Below is a small trained network, with its code and all its weights. Each question gives an input and a class and asks what happens when units are switched off, that is, made to give their printed mean instead of their output.

import numpy as np


def w(rows, s, z=0):
    codes = np.array(rows[::2]) - 128.0
    scale = np.full(codes.shape[1], s)
    scale[-1] = z or s
    return codes * scale


def norm(h):
    return h / np.sqrt((h * h).mean(-1, keepdims=True) + 1e-5)


def f(y):
    return np.maximum(y, 0)


def log_softmax(a):
    a = a - a.max(-1, keepdims=True)
    return a - np.log(np.exp(a).sum(-1, keepdims=True))


def net(x, mask):
    res = np.array(x, float).reshape(1, 2) / 4 @ E
    u = 0
    for l in range(4):
        y = f(norm(res) @ A[l][:, :-1].T + A[l][:, -1])
        res = res + np.where(mask[u : u + 7], y, B[l][:, -1]) @ B[l][:, :-1]
        u += 7
    return log_softmax(norm(res)[-1] @ U[:, :-1].T + U[:, -1])


A, B = {}, {}
E = w([
[151,253,120,118,119,109],'x0',
[129,148,213,120,130,90],'x1',
],0.0023)
A[0] = w([
[115,129,29,129,131,132,57],'0.n0',
[115,70,149,133,138,150,84],'0.n1',
[120,106,162,145,151,139,66],'0.n2',
[127,147,153,118,134,135,103],'0.n3',
[127,180,211,131,141,123,86],'0.n4',
[119,59,195,116,121,107,2],'0.n5',
[118,2,150,126,137,127,79],'0.n6',
],0.0071,0.00098)
B[0] = w([
[167,228,104,86,163,163,192],'0.n0',
[156,100,130,137,92,99,191],'0.n1',
[158,118,162,140,152,159,157],'0.n2',
[108,108,111,110,127,112,150],'0.n3',
[32,84,51,131,95,93,204],'0.n4',
[194,139,249,161,184,168,200],'0.n5',
[184,64,128,141,60,66,255],'0.n6',
],0.011,0.0063)
A[1] = w([
[58,158,154,135,206,116,96],'1.n0',
[89,122,134,94,175,159,109],'1.n1',
[106,153,101,143,176,181,229],'1.n2',
[75,157,87,100,173,177,53],'1.n3',
[44,106,141,153,133,161,2],'1.n4',
[45,122,181,99,156,149,81],'1.n5',
[138,183,189,145,230,251,9],'1.n6',
],0.011,0.00056)
B[1] = w([
[133,103,71,127,58,134,184],'1.n0',
[144,169,109,132,119,126,155],'1.n1',
[99,126,176,155,106,151,195],'1.n2',
[154,149,192,173,116,156,253],'1.n3',
[97,148,124,73,163,139,228],'1.n4',
[87,149,78,157,125,135,185],'1.n5',
[105,137,158,8,221,226,232],'1.n6',
],0.012,0.0037)
A[2] = w([
[129,128,118,139,155,152,46],'2.n0',
[183,224,32,57,130,56,6],'2.n1',
[168,176,92,166,199,130,21],'2.n2',
[38,150,1,94,174,96,4],'2.n3',
[141,170,78,133,120,118,94],'2.n4',
[165,138,114,156,101,149,21],'2.n5',
[36,68,166,145,137,118,230],'2.n6',
],0.008,0.00047)
B[2] = w([
[134,152,130,75,100,109,138],'2.n0',
[139,132,1,143,162,138,175],'2.n1',
[138,87,121,83,80,124,141],'2.n2',
[35,75,130,34,14,121,253],'2.n3',
[207,139,90,125,120,124,153],'2.n4',
[105,176,122,168,140,123,158],'2.n5',
[133,205,112,129,223,84,184],'2.n6',
],0.0089,0.0063)
A[3] = w([
[97,141,122,128,207,85,167],'3.n0',
[138,102,118,139,57,100,116],'3.n1',
[21,49,92,80,96,123,1],'3.n2',
[131,96,161,117,88,113,68],'3.n3',
[154,2,219,160,96,114,87],'3.n4',
[94,128,53,112,128,118,4],'3.n5',
[80,135,125,204,67,110,120],'3.n6',
],0.012,0.00096)
B[3] = w([
[65,138,93,188,165,118,133],'3.n0',
[61,166,159,115,173,168,196],'3.n1',
[31,54,172,63,54,74,228],'3.n2',
[155,95,142,163,171,119,172],'3.n3',
[224,99,212,97,168,5,249],'3.n4',
[149,46,96,104,117,156,181],'3.n5',
[154,158,131,218,35,125,158],'3.n6',
],0.012,0.011)
U = w([
[85,156,100,197,174,102,93],'0',
[131,133,109,166,119,146,2],'1',
[38,72,117,82,30,102,175],'2',
[142,193,145,231,29,152,109],'3',
[227,95,206,137,146,43,167],'4',
[130,135,108,162,118,144,6],'5',
[207,103,2,119,113,154,127],'6',
[152,196,161,69,159,234,165],'7',
],0.012,0.0088)

Each question gives the input, the list of numbers given to net, and the class t.
The units are the neurons (one row each of A and B). Each row of codes is followed by its name. A weight is (code - 128) times the scale printed after its matrix; where a second scale follows, it is the last column's (A, B and U).
mask holds one flag per neuron, layer by layer. A switched-off neuron (its flag False) gives its mean, the last column of its row in B, instead of its output. The means were averaged over made-up inputs and are rounded, as every weight is.
A unit's drop is (log p(t) with every unit on - log p(t) with that unit switched off) / (log p(t) with every unit on - log p(t) with every unit switched off).
most important unit: the unit with the biggest drop
top k neurons: the k neurons with the biggest drops, biggest first
top k neurons in layer l: the k neurons of layer l with the biggest drops, biggest first
drop of u: that unit's drop, to one decimal
input [8,1], class 2: most important unit -> 0.n0
input [7,-1], class 3: top 4 neurons -> [0.n6, 1.n3, 0.n1, 0.n5]
input [-1,-6], class 7: top 2 neurons in layer 0 -> [0.n0, 0.n6]
input [4,-1], class 3: top 2 neurons in layer 0 -> [0.n6, 0.n5]
input [5,-2], class 3: top 3 neurons -> [0.n5, 0.n6, 0.n2]
input [-1,4], class 0: top 3 neurons in layer 0 -> [0.n4, 0.n5, 0.n6]
input [-5,-8], class 6: top 2 neurons in layer 0 -> [0.n0, 0.n5]
input [-3,-6], class 6: top 2 neurons in layer 3 -> [3.n4, 3.n2]
input [-2,-7], class 6: top 2 neurons -> [0.n5, 0.n4]
input [3,-1], class 3: top 2 neurons -> [0.n5, 0.n6]
input [8,-1], class 3: top 3 neurons -> [0.n6, 1.n3, 0.n1]
input [-3,-5], class 6: top 2 neurons -> [0.n0, 3.n4]
input [-3,-4], class 6: top 3 neurons -> [0.n0, 0.n5, 2.n1]
input [-2,8], class 0: top neuron in layer 1 -> [1.n3]
input [0,0], class 0: top 2 neurons in layer 0 -> [0.n3, 0.n4]
input [8,-6], class 7: top 2 neurons in layer 0 -> [0.n6, 0.n4]
input [7,6], class 2: drop of 1.n2 -> 0.0
input [3,-7], class 7: drop of 0.n6 -> 0.6
input [8,2], class 2: drop of 0.n0 -> 0.6
input [-2,-8], class 6: most important unit -> 0.n5
